In the rows, 128 means zero.
Each row of numbers stands for one object and depends on some of the facts below. Use the named rows to name the rest.

There are 4 kinds of fact about the objects: Ψ, Φ, θ, μ.
Ψ: uses; Φ: is of sort; θ: hangs directly under; μ: comes just before
baplum Ψ: brebruga bribifer triteklik
breplal Ψ: groges brafler bano
broplezun Ψ: grugepli fadru trole brafler
brotril Ψ: trufe brofluro
brugra Ψ: tofa groges
brutro Ψ: gregrana plosu skuvi
dakles Ψ: kloklom
dasto Ψ: kubron pusu
didrel Ψ: flaso
doso Ψ: skupi lesi
drope Ψ: zitin skenu dapeku
firin Ψ: dudrom
fiskal Ψ: klunes
flapler Ψ: zukesta mogre
flidrul Ψ: dudrom neplam flabram triteklik fale
flilo Ψ: skigren
flufli Ψ: flutor pliri
fogra Ψ: ludi lekom veskezim
foran Ψ: trufe gredes
foskul Ψ: fatu pluklo
fuben Ψ: stotrudril
fusu Ψ: grabruplu vulebrul bribar
gose Ψ: gisir
gremor Ψ: zukesta mogre brutegin sefel
grokir Ψ: stibim satrar
gudur Ψ: gregrana gilenun
gumol Ψ: bonifim pogro truser
kliklok Ψ: flutor grilumek truser brafler skenu bivim
klofik Ψ: tofa togrol
klustak Ψ: mituk dutrer
kulek Ψ: zukesta kigraplal sefel
kuplikar Ψ: dapeku
meranak Ψ: kibrur
nagro Ψ: grumir vigidol grilumek truser
nestak Ψ: grudrol gotumen
noplo Ψ: padostuk skenu
nudugri Ψ: sura gregrana
papir Ψ: tukes padostuk gotumen
pigrir Ψ: planagol
pleven Ψ: veskezim
pluzol Ψ: disti lesi
regel Ψ: bomipler
reler Ψ: disti
rifi Ψ: vemol flabram plituk lesi
riflinum Ψ: fatu
roskos Ψ: drupul
rubra Ψ: dadruk lekom grugepli trabar
sager Ψ: tostor zabrudri klokos
saka Ψ: skupi dadruk
sostes Ψ: mogre grabrak
stagan Ψ: skupi plosu
stenobos Ψ: zovo
stifibis Ψ: trole sabegu
stigrostin Ψ: brebrenes sabegu
tobrikol Ψ: ploplufi lakam kubron
tozu Ψ: mogre togrol satrar
tragril Ψ: gregrana dutrer
trakir Ψ: truser
tratrir Ψ: pliri bribifer flabram
tripen Ψ: flaso rinur fisten
triru Ψ: padostuk brebruga klunes dutrer
tuklen Ψ: rinur kuzu
tuzes Ψ: disti zekom neplam
tuzik Ψ: pogro
vafu Ψ: vufli tofa
vanu Ψ: bivim
vifen Ψ: brutegin nifes plituk
vuma Ψ: veskezim
zepem Ψ: lakam kuzu
zestik Ψ: skazol stagivir fale
zodro Ψ: klokos kuzu fisten
zotril Ψ: putil
zuklazem Ψ: lakam skenu
[bano bribar bribifer brutro flaso foran kliklok lesi mogre nagro stefus togrol tripen zuklazem] Φ 208
[baplum brafler bristul gotumen padostuk pleven pusu setro tragril triru zepem zukesta] Φ 795
[bivim dakles dapeku fatu flabram groges grokir gugrol kloklom metris neplam pluklo regel reler sabegu skuvi stagivir stenobos stigrostin tostor trole trufe zekom zodro zotril] Φ 374
[bomipler droluk drupul fogra fusu grudrol kigraplal kuzu lekom mituk riflinum saka skazol skenu skupi stifibis tani trugrel zabrudri zeson] Φ 99
[breplal brugra dadruk dasto didrel drope fale flamir flapler flufli grilumek kulek kuplikar nudugri romul roskos sostes stofo tofa trabar tramas tukes tuklen vufli] Φ 600
[brofluro dutrer fadru fiflus fiskal flilo kibrur pliri ploplufi plosu pogro trakir vemol vuma] Φ 100
[druzen firin fluta fuben gilenun gregrana grumir klekli klofik klunes nustukom planagol pluzol satrar stagan tozu tratrir trelon triteklik truser tuzik vafu zovo] Φ 317
θ plabrodur <- bano flapler gremor lesi putil stafel vulebrul
θ ludi <- baplum
θ sura <- bavil bonifim zabrudri
θ poplogron <- betrun pliri sefel veskezim
θ bonifim <- bivim
θ fule <- bomipler foran fusu grudrol riflinum tuklen
θ tirem <- brafler flaso trakir
θ brebruga <- brebrenes fule gudur kubron skazutel trole
θ flidrul <- breplal
θ meranak <- bribar dadruk satrar tofa vufli
θ klustak <- bribifer grabrak nustukom tirem
θ noplo <- bribus flidrul gisir klokos neplam rifi sabegu
θ nestak <- bristul dasto ploplufi
θ grabrak <- brofluro droluk
θ piluru <- brotril fiflus flabram lastas nofi tani
θ gudur <- brugra kibrur
θ putil <- brutro dutrer kuplikar kuzu nudugri stefus
θ tobrikol <- dakles stofo
θ stibim <- dapeku gose truser vozugi zekom zodro
θ tuzes <- didrel
θ vulebrul <- drope flamir klunes pusu stifibis trabar
θ kubron <- drupul fluta pluklo skupi sostes
θ foskul <- druzen grumir
θ disti <- dudrom fisten pleven plituk rubra stenobos triru
θ veskezim <- fadru saka
θ stotrudril <- fale gotumen
θ fisten <- fatu padostuk
θ gremor <- firin gregrana klofik planagol tostor tozu
θ vanu <- fiskal kigraplal nestak skigren zukesta
θ plituk <- flilo
θ rifi <- flufli skazol
θ doso <- flutor foskul kliklok stotrudril zitin
θ nifes <- fogra klekli stigrostin tuzes zovo
θ grugepli <- fuben grokir meranak vifen
θ lastas <- gilenun kloklom
θ gumol <- gredes ludi papir pigrir
θ gose <- grilumek mogre
θ vigidol <- groges gugrol romul
θ flutor <- kulek trugrel zotril
θ zutrimil <- lakam rinur togrol vigidol
θ sager <- lekom reler
θ broplezun <- lilo tuzik
θ skazutel <- metris pogro skuvi tratrir trelon vuma
θ skigren <- mituk
θ pigrir <- nagro
θ lakam <- plosu
θ vifen <- pluzol
θ dudrom <- regel tripen
θ klokos <- roskos setro vemol zeson
θ grabruplu <- sager zepem zuklazem
θ bribus <- skenu
θ stafel <- stagan
θ gisir <- stagivir
θ zestik <- tobrikol
θ brebrenes <- tragril
θ brotril <- tramas
θ brutegin <- triteklik
θ rinur <- trufe
θ betrun <- tukes
θ vozugi <- vafu
μ (each to the one after it):
betrun veskezim pliri sefel
brafler flaso trakir
bristul ploplufi dasto
brofluro droluk
dadruk satrar bribar vufli tofa
dakles stofo
dapeku zekom truser gose vozugi zodro
fadru saka
fatu padostuk
flapler bano lesi stafel putil vulebrul gremor
flidrul sabegu rifi bribus klokos gisir neplam
flufli skazol
fuben grokir meranak vifen
gilenun kloklom
gotumen fale
grabrak bribifer tirem nustukom
grumir druzen
gugrol romul groges
kibrur brugra
lakam vigidol togrol rinur
lastas tani brotril nofi flabram fiflus
lekom reler
lilo tuzik
mogre grilumek
nudugri dutrer kuzu kuplikar stefus brutro
papir gredes ludi pigrir
planagol tozu tostor firin klofik gregrana
pluklo sostes skupi fluta drupul
regel tripen
rubra dudrom stenobos triru fisten pleven plituk
sager zepem zuklazem
skazutel fule gudur trole kubron brebrenes
skigren nestak zukesta kigraplal fiskal
skuvi vuma pogro trelon tratrir metris
trabar stifibis pusu drope klunes flamir
tuklen grudrol foran fusu bomipler riflinum
zabrudri bonifim bavil
zeson vemol roskos setro
zitin flutor stotrudril kliklok foskul
zotril kulek trugrel
zovo tuzes stigrostin fogra klekli

Some rows with their names:
grumir: [158 154 184 118 112 174 115 119 125 133 118 142 130 130 125 132 135 107
 138 160 131 113 116 131 165 114]
gose: [110 116 113 122 128 122 142 124 116 133 131 129 108 124 147 131  81 133
 123 110 121 135 136 133 103 121]
doso: [117 124 110 125 118 126 128 130 111 125 142 129 104 126 161 157  78 125
 117 113 117 131 143 123 110 133]
stotrudril: [121 108 117 115 135 142 128 134 118 119 117 140 115 120 132 127  99 133
 119 137 118 140 118 137 112 134]
fuben: [149 160 181 129  98 166 127 116 119 148 137 141 123 135 140 140 109 102
 139 138 133 106 134 129 161 101]
grugepli: [126 114 112 111 136 142 118 128 122 111 111 141 109 117 137 150  87 139
 122 135 114 139 128 130 115 141]
rubra: [134 133 143 124 105 177 138 135  92 133 122 159  97 145 155 158  66 125
 120 140 130 114 139 136 123  99]
pogro: [208 105 149 136 127 149 167 118 127 140 136 162 100 154 107  80 162 135
 144 118 116  87 125 114 105 210]
bano: [ 84 170 150 139 112 152  83 139 151 122  85 129 119 123  94 173 143  98
 107 166 130 156 131 133 173  43]
bivim: [137 136 135 141 147 118 123 126 155 114 117 125 144 128  99 143 176 126
 125 121 138 109 123 115 148 129]
flaso: [133 137 150 144 144 127 120 121 134 126 123 127 125 127 106 120 163 113
 126 129 124 128 119 119 141 129]
gilenun: [155 149 187 124 104 173 108 131 127 135 127 139 131 129 129 136 140  98
 132 162 131 111 117 133 175 118]
sager: [127 132 146 123 104 177 147 136  95 139 121 161  99 139 151 158  69 127
 122 144 131 110 139 139 128 104]
trugrel: [121 113  99 119 155  83 117 129 156 132 133 103 168 115 121 102 170 130
 131 102 129 143 120 131 114 146]
nofi: [117 105 114 114 139 130 129 132 124 116 116 133 117 121 131 127  98 136
 120 131 116 141 120 135 111 136]
foran: [176 127 184 163 167 139 176 105  68 126 192 124 132 142 151 102 134 140
 148 108 120  78 116 113 122 178]
flamir: [ 43 150 111 121 161  43  87 151  96 109 111  31 192  99 117 148 143 135
 129 167 130 181 110 135 138  63]
firin: [ 62 180 119 145 102 136  85  87 217 117 164 148 101  99 163 131 171 112
 102 114 169 194 151 149 178  55]

Name these rows:
No name comes twice in this set of rows, the named rows included.
[177  93 165 128 165 177 167 126  57 112 151 153 114 132 165 114  76 160
 141 138 114  90 104 128 108 193] -> fule
[146 144 168 124 118 158 110 115 130 135 126 128 141 123 118 119 134 106
 143 141 126 126 118 124 162 120] -> satrar
[153 140 150 120 119 182 112 144 111 131 113 152 150 141 136 144 135 116
 124 156 147 105 125 143 147 116] -> lekom
[117 125  97 132 138  74 132 122 148 145 157  96 166 124 144 104 158 119
 127  90 133 134 138 125 111 132] -> saka
[170 112 149 140 169 121 175 114  75 132 190 120 164 130 170  97 129 150
 152  99 132  83 120 127 104 190] -> fusu
[180  84 129 117 155 150 159 120  94 113 148 154 100 125 154 115  77 152
 141 119 100  98 114 116  92 221] -> brebruga
[180  83 109 121 177 102 157 110 125 130 165 125 161 122 142  64 148 146
 145  85 116 108 114 120  87 224] -> drupul
[135 127 120 119 134 131 116 134 140 127 117 131 151 117 133 140 140 126
 128 132 134 123 130 130 137 144] -> mituk
[169  95 140 133 189 115 155 118  91 120 175 111 171 120 157  82 152 154
 150 105 122 100 104 125 104 210] -> bomipler
[ 64 188 133 156  81 193  86  83 190 133 155 173 108 100 145 144 146 115
 117 126 181 184 156 147 203  48] -> tozu
[188  93 140 126 153 151 152 130 106 134 164 140 148 136 156  91 137 131
 136 112 119  86 114 124 106 209] -> skupi
[148 149 171 111 135 126 123 108 149 130 119 132 125 120 120 115 144 118
 143 136 125 125 119 137 142 115] -> truser
[143 129 144 122 123 161 116 141 126 137 118 142 157 134 128 137 142 123
 129 148 143 111 124 138 146 125] -> tani
[112 121 105 155 149  77 139 113 152 125 164  92 135 130 117 114 162 122
 117  76 122 128 129 108 114 126] -> reler

The same objects again, as new rows of numbers:
Some objects and their rows:
betrun: [116 123 124 131 124 128 150 117 124 122 122 150 127 121 127 117 120 113
 124 142 122 137 128 112 120 117 136 117]
tostor: [118 128 126 132 126 141 119 121 132 141 125 161 124 123 132 152 128 119
 115 114 145 120 126 115 121 109 111 141]
brebrenes: [134 129 124 145 125 128 118 153 122 143 126 119 125 121 128 118 157 141
 167 104 123 122 123 104 125 112 193 135]
grumir: [126 133 124 125 127 144 135 116 123 122 120 100 125 158 127 148 123 141
 106 118 121 140 125 136 124 123 113 115]
vuma: [187 121 129 128 128 126 135 129 202 126 122 112 125 122 130 116 125 204
 122 106 126 123 163 118 121 115 113 117]
drupul: [156 120 124 130 135 129 121 163 189 123 119  99 127 121 127 119 177 161
 185 106 136 173 138 113 120 134 153 133]
klunes: [118 122 126 130 126 151 122 117 118 158 125 131 126 119 129 144 152 144
 102 107 150 119 128 159 122 104 125 162]
trole: [127 139 126 135 136 121 118 154 147 129 126 113 126 143 125 114 134 146
 107 108 138 120 124 107 123 159 136 120]
fiskal: [141 127 130 123 128 123 117 130 119 126 144 106 125 120 128 133 138 161
 153 115 142 121 125 198 120 117 148 136]
didrel: [122 119 147 122 125 119 135 130 122 123 138 107 127 121 127 116 127 109
 109 188 127 125 122 189 122 144 115 136]
kuzu: [120 117 124 127 131 134 119 116 155 130 125 134 140 121 142 133 124 122
 109 100 141 131 123 114 151 113 109 131]
gotumen: [116 150 124 127 125 120 151 118 122 127 127 101 123 156 127 155 136 121
 107 110 121 130 123 109 136 110 112 114]
bribus: [118 131 121 129 129 121 118 135 121 129 147 148 126 119 131 117 122 110
 174 128 127 120 124 113 121 155 156 132]
trakir: [124 125 129 124 131 121 121 126 115 123 139 119 125 120 127 139 122 152
 132 126 136 121 127 164 143 145 113 122]
fusu: [166 119 122 123 146 123 118 144 237 126 121 111 125 121 127 115 122 143
 161 119 139 124 132 110 121 150 162 117]
vanu: [115 125 121 127 125 119 127 123 119 124 131 172 129 121 127 118 121 118
 166 136 123 120 121 107 123 122 141 127]
zitin: [119 128 125 136 124 133 142 118 126 124 122 128 126 121 126 117 119 108
 118 145 123 141 130 110 126 125 132 118]
vafu: [143 129 124 123 125 126 121 124 124 122 129 125 125 134 126 151 123 156
 134 106 132 118 120 157 124 123 116 122]

Name these rows:
No name comes twice in this set of rows, the named rows included.
[121 119 161 125 125 130 116 126 119 139 122 114 133 123 127 118 169 112
 107 156 145 126 132 215 123 104 130 193] -> flamir
[120 134 124 133 125 118 123 116 129 152 122 151 128 119 132 154 145 117
 111 106 146 119 125 108 141 105 108 123] -> pusu
[156 126 131 124 128 131 118 136 123 135 137  98 125 120 128 125 148 162
 144 105 133 121 124 190 120 107 155 153] -> fiflus

The same objects again, as new rows of numbers:
Known rows:
tuzes: [119 118 146 145 106 151 115 130 146 126 130 127 133  92 126 121 126 119
  94 111 151 111 121 102 127 110 143 121 125 144 129 145 124 140 125 103
 121 120 140 117 161 137]
didrel: [105 100 129 133 112 156 128 128 175 125 152 134 124  95 130 119 126 103
 106 116 168 138 124 124 140 117 128 135 115 140 105 145 111 157 157  95
 127 122 135 113 145 132]
bomipler: [ 97 133 112 139 112 117 139 137 160 146 179 148 159 145  86 103 138  98
  45 129 132 164 139 140 119 124 132  92  76 207  92 141 116 125 148  87
 117 125 120 136 150 130]
noplo: [111 123 145 144 121 156 130 131 148 124 152 140 113  76 102 142 134 125
  98 105 151 121 120 111 132 103 121 105 120 159 125 146 113 165 148 105
 122 107 148 119 160 143]
rifi: [116 129 156 151 115 151 155 130 150 130 148 143 127  66 101 130 134 144
  83 107 143 121 116  98 128 111 125  87 119 156 125 147 115 136 143 113
 124 107 152 120 179 142]
plituk: [122 133 125 145 126 146 158 152 172 150 197 159 136 172  90  75 137 146
  34 105 140 126 108 128  55 119 147 113  65 181 101 129 117 117 161  99
 123 123 139 103 166 123]
lekom: [107 115 137 134 104 157 106 115 138 117 138 131 133  83 166 125 123 121
  99 117 149 141 129 103 155 117 158 146 146 122 122 149 125 132 117  92
 128 115 134 121 141 136]
fogra: [109 126 125 151 111 151 140 128 160 127 163 145 135 104 128 103 131 119
  69 117 159 147 121 121 123 125 140 127 109 154 107 140 118 126 147 100
 124 115 132 105 154 125]
ludi: [120 118 144 142 113 155 107 133 147 129 151 138 137 119 139 108 129 128
  80 107 152 117 120 115 114 108 139 120 109 155 125 142 123 134 133  98
 124 125 138 117 147 138]
kulek: [117 102 136 132  97 156 126 119 169 125 145 132 138  81 144 102 119 112
  95 121 162 134 122 118 150 121 148 141 132 120 110 145 120 133 139  95
 131 121 134 108 149 127]
zukesta: [113 126 127 137 109 154 131 121 154 140 164 146 136 112 162 119 124 126
  72 114 145 138 119 113 132 127 170 141 118 137 118 144 122 118 131  92
 127 127 129 119 154 135]
nestak: [120 117 145 146 107 155 104 127 146 122 131 127 131  94 146 117 128 120
  99 110 164 123 121 108 130 107 130 125 131 145 127 145 124 145 130 101
 120 121 140 113 152 139]
fuben: [110 120 133 146 103 161 112 111 142 116 126 127 138  87 178 127 132 107
 108 122 155 142 131  98 165 125 150 145 140 110 123 147 124 134 134  96
 127 122 131 114 140 133]
betrun: [120 112 151 142 105 156  88 123 137 127 124 127 134  91 149 125 128 121
 106 105 155 115 122 102 143 105 136 131 129 147 134 146 125 142 116 102
 123 127 140 121 145 144]
pluklo: [102 116 134 127  98 126 103 119 138 139 137 124 161  84 133 121 133  81
 107 133 136 161 143 115 173 112 118 109 124 154 123 151 121 140 134  78
 120 128 119 148 131 147]
metris: [103 136 112 138 115 113 163 141 173 153 183 151 162 153  78  87 148  95
  44 132 135 168 130 144 111 118 113  81  64 193  96 136 112 123 179  83
 117 129 116 129 149 128]
tobrikol: [116 118 135 147 117 157 104 135 153 126 144 131 119 103 127 132 132 106
  91 105 165 119 120 118 124 107 124 120 106 159 123 144 117 168 142 102
 120 122 143 107 145 139]
grilumek: [110 102 141 127 107 157 126 120 157 120 152 137 132  81 144  99 118 127
 104 118 160 144 127 122 139 111 137 139 142 127 120 147 119 133 137  87
 132 116 137 121 140 132]

Rows to name:
No name comes twice in this set of rows, the named rows included.
[113 116 131 140 106 163  97 113 135 112 135 128 135  77 186 120 125 116
 103 122 151 146 131 108 153 111 149 154 146 104 128 146 126 136 128  86
 129 116 130 115 132 133] -> grumir
[111 129 124 143 113 153 140 127 161 132 173 147 140 120 142 107 129 124
  64 117 144 139 116 113 121 131 154 130 100 145 105 140 118 117 140  98
 128 121 131 110 149 126] -> kigraplal
[113 119 131 138 107 157 104 111 137 124 142 144 125  76 174 136 125 123
  94 118 153 150 124 112 152 113 164 154 155 121 135 151 126 140 117  86
 127 119 133 122 140 137] -> brafler
[117 137 113 154 121 145 161 135 173 138 184 163 130 146 118  98 137 135
  40 112 156 151 111 131  91 127 148 125  87 158 103 136 115 114 166  96
 122 124 133 102 160 123] -> pleven
[122 131 117 156 111 148 152 125 157 127 158 156 120 111 140 107 134 123
  63 121 164 152 114 130 113 118 147 129 121 142 123 143 120 136 160  88
 120 122 138 105 154 125] -> kliklok
[111 129 124 147 115 155 142 127 158 128 165 142 141 122 145 100 136 122
  73 117 151 146 121 110 124 127 143 133 105 133 104 139 118 119 152  97
 126 122 132 108 147 128] -> nustukom
[117 134 118 151 115 142 150 128 163 129 152 146 126 128 143 107 131 123
  64 119 160 147 120 118 110 124 142 132 118 141 114 144 121 130 152  95
 119 123 135 107 170 124] -> triru
[112 120 124 142 108 156 116 123 158 124 154 135 131 120 159 107 132 118
  83 117 155 146 124 112 130 130 151 147 121 128 105 141 122 119 140  98
 127 122 133 108 149 127] -> trugrel
[110 124 131 141 101 115 122 122 147 143 142 138 163  84 133 127 135  76
  81 136 142 165 140 124 161 105 122 104 114 156 130 151 120 146 142  76
 116 129 119 141 144 142] -> vuma
[ 93 127 139 136 127 159 156 120 152 123 168 152 112  58 120 156 138 134
  94 111 140 142 125 106 150 117 122 110 132 147 114 149 110 149 152 102
 131  94 146 133 162 142] -> skenu

The same objects again, as new rows of numbers:
Some rows with their names:
rifi: [167  76 145 142 122  97 102 111  99 155  91 144 141 150]
rinur: [154  76 108 130 119 102 117 120  87 157 105 180 165 125]
stefus: [107 128 127  93  98 131 138 200 107 107 128 158  62 105]
klofik: [ 71 161 131 102 126 121 155 155 125 137  73 164 102  93]
padostuk: [143 185 136 117 132 142 130 144 128 112 171 105 160 135]
fisten: [148  81 101 139 109 117 108 123  96 154 102 200 151 130]
gose: [152  50 144 147 125 100 125 118 118 158  95 178 145 132]
mogre: [140 147 100 134 133 125 119 163 152 106 128  44  85  93]
tozu: [106 192 155 125 156 118 101 126 124 116  89 101  74 118]
nagro: [134 144 137  98 125 148 139 164 141 145 129  87  90 114]
zukesta: [150 156 135  90 122 125 137 132 127  80 136 110 158 108]
zabrudri: [ 75 134 118 145 158 141 134 101 158 108 142  90 115 135]
saka: [ 97 190 136 112 138 109 129  95 153 134 123 113 140 146]
skupi: [118 135 131  83 128 122 152  60 148 105 121 126 124 146]
grugepli: [154  75 124 166 132 117 104 118 111 146 128 157 111 139]
brugra: [136 159 135  85 116 109 122 128 179 126 165  88 145 135]
bribifer: [149 169 122 114 127 135 135 144 129 130 150  79  76 116]
drope: [ 84 148 136  57 122  97 139 179 120 138 151 139 182 117]

Which object is each row?
No name comes twice in this set of rows, the named rows included.
[133 172 138 117 142 130 119 172 104 113 149  91  38 116] -> bano
[ 87 137 138  80 117 117 151 106 141 121  99 137 162 129] -> fogra
[142 122 150  78 129 146 149 155 127 146 127  90 100 117] -> zuklazem
[ 75 144 154 103 139 125 164 132 115 138  78 138  96 111] -> firin
[114 115 135 169 121  81  78 195 100 132  86 244 135 103] -> gremor
[ 76 161 138  87 150 114 136 109 104 113 134 131 150 131] -> kuzu
[ 74 137 137 108 123 136 143 138 107 119  93 181  58 114] -> klunes
[ 95 144 139 113  93 122 155 208 127 125 116 168  65 109] -> brutro
[ 85 149 145 126 143  93  86 194 160  85 147  64 134 120] -> flapler
[103  81 131 175 137  92 123 170  83 148 119 222 123 108] -> putil

